Below are the code and all the weights of a small trained network. Each question names an input and a class and asks about switching units off, where a switched-off unit gives its printed mean instead of its output.

import numpy as np


def w(rows, s, z=0):
    codes = np.array(rows[::2]) - 128.0
    scale = np.full(codes.shape[1], s)
    scale[-1] = z or s
    return codes * scale


def f(y):
    return np.maximum(y, 0)


def log_softmax(a):
    a = a - a.max(-1, keepdims=True)
    return a - np.log(np.exp(a).sum(-1, keepdims=True))


def net(x, mask):
    res = np.array(x, float).reshape(1, 7) / 4 @ E
    y = f(res @ A[0][:, :-1].T + A[0][:, -1])
    res = res + np.where(mask, y, B[0][:, -1]) @ B[0][:, :-1]
    return log_softmax(res[-1] @ U[:, :-1].T + U[:, -1])


A, B = {}, {}
E = w([
[135,130,121,124,126,131],'x0',
[134,135,117,123,124,130],'x1',
[163,137,235,45,131,229],'x2',
[102,194,99,255,171,213],'x3',
[130,128,127,131,128,129],'x4',
[5,49,66,85,212,183],'x5',
[135,131,124,127,130,130],'x6',
],0.011)
A[0] = w([
[75,90,117,170,176,166,118],'N1',
[144,113,183,110,152,201,69],'N2',
[108,121,14,163,142,153,101],'N3',
[180,148,148,200,87,105,234],'N4',
[67,151,80,185,196,153,105],'N5',
[81,75,105,54,182,163,1],'N6',
[122,196,164,222,154,200,54],'N7',
[153,116,84,158,146,8,36],'N8',
[175,186,220,56,110,101,123],'N9',
[145,204,157,156,100,85,150],'N10',
[162,91,167,96,42,159,130],'N11',
[159,190,140,213,55,88,8],'N12',
[117,36,129,73,120,33,80],'N13',
[92,102,94,58,195,150,159],'N14',
[191,133,144,196,146,49,164],'N15',
[147,136,146,88,130,230,34],'N16',
],0.011,0.0096)
B[0] = w([
[107,137,165,147,187,102,205],'N1',
[79,149,62,149,75,149,178],'N2',
[159,102,180,197,197,63,210],'N3',
[112,152,162,64,90,176,255],'N4',
[207,90,206,168,191,105,225],'N5',
[151,218,161,42,34,172,193],'N6',
[28,167,83,74,50,246,207],'N7',
[73,206,138,2,38,200,191],'N8',
[180,39,229,120,157,56,241],'N9',
[102,152,63,103,81,148,213],'N10',
[180,92,166,121,181,119,201],'N11',
[92,99,41,233,194,92,202],'N12',
[53,169,16,176,91,170,214],'N13',
[47,134,47,156,83,134,227],'N14',
[54,154,106,127,114,188,222],'N15',
[32,115,19,156,113,145,174],'N16',
],0.008,0.014)
U = w([
[88,191,124,18,31,172,80],'0',
[70,154,1,193,94,140,251],'1',
[215,94,240,162,201,78,42],'2',
],0.0092,0.0014)

Each question gives the input, the list of numbers given to net, and the class t.
The units are the neurons (one row each of A and B). Each row of codes is followed by its name. A weight is (code - 128) times the scale printed after its matrix; where a second scale follows, it is the last column's (A, B and U).
mask holds one flag per neuron, in row order. A switched-off neuron (its flag False) gives its mean, the last column of its row in B, instead of its output. The means were averaged over made-up inputs and are rounded, as every weight is.
A unit's drop is (log p(t) with every unit on - log p(t) with that unit switched off) / (log p(t) with every unit on - log p(t) with every unit switched off).
The circuit of an input: a set's keep is (log p(t) with only the set's units on - log p(t) with every unit switched off) / (log p(t) with every unit on - log p(t) with every unit switched off). Starting from the 12 units with the biggest drops (on a tie, the unit counted first), units are removed one at a time, each time the one whose removal leaves the highest keep (on an exact tie, the one counted first), for as long as the keep stays at least 0.8.
circuit, biggest first: the units of the circuit, biggest drop first
most important unit: the unit with the biggest drop
top k neurons: the k neurons with the biggest drops, biggest first
drop of u: that unit's drop, to one decimal
input [6,-8,-3,0,-6,-6,-1], class 0: top 4 neurons : N4; N8; N13; N14
input [-8,-1,2,6,4,-1,-4], class 0: circuit, biggest first : N7
input [7,3,-3,1,8,6,3], class 2: top 2 neurons : N5; N3
input [-5,-7,-5,-3,0,-5,6], class 0: top 2 neurons : N8; N4
input [-3,-1,2,0,-4,-8,-8], class 2: top 3 neurons : N9; N8; N12
input [5,5,5,2,-6,5,-4], class 1: top 4 neurons : N4; N16; N8; N14
input [-1,2,0,-2,-5,1,-2], class 1: top 3 neurons : N4; N8; N6
input [-7,0,7,2,4,4,-5], class 1: top 2 neurons : N16; N4
input [8,2,-4,-2,-2,0,4], class 0: top 3 neurons : N12; N8; N14
input [4,8,1,-5,-2,-4,-7], class 2: top 2 neurons : N9; N7
input [1,-5,2,6,-8,-4,5], class 0: top 3 neurons : N7; N4; N13
input [1,-7,8,4,5,7,-4], class 1: top 4 neurons : N16; N14; N4; N8
input [4,-7,3,7,-2,-1,-1], class 0: top 3 neurons : N7; N12; N13
input [2,8,7,-3,-2,-6,7], class 2: circuit, biggest first : N9
input [-4,7,2,5,2,-2,3], class 0: top 2 neurons : N7; N13
input [-3,-7,-4,-8,-4,1,-7], class 1: top 2 neurons : N13; N4
input [2,4,8,6,8,6,0], class 1: top 2 neurons : N16; N4
input [-4,-1,-8,-7,3,-3,6], class 0: drop of N8 : 3.3
input [8,1,8,1,-7,8,8], class 1: drop of N14 : 1.2
input [3,-7,-3,6,-3,4,-6], class 2: most important unit : N5
input [-3,-4,-6,-6,4,-2,-1], class 0: drop of N8 : 2.2
input [-7,-4,-1,1,2,6,1], class 2: drop of N3 : 0.1
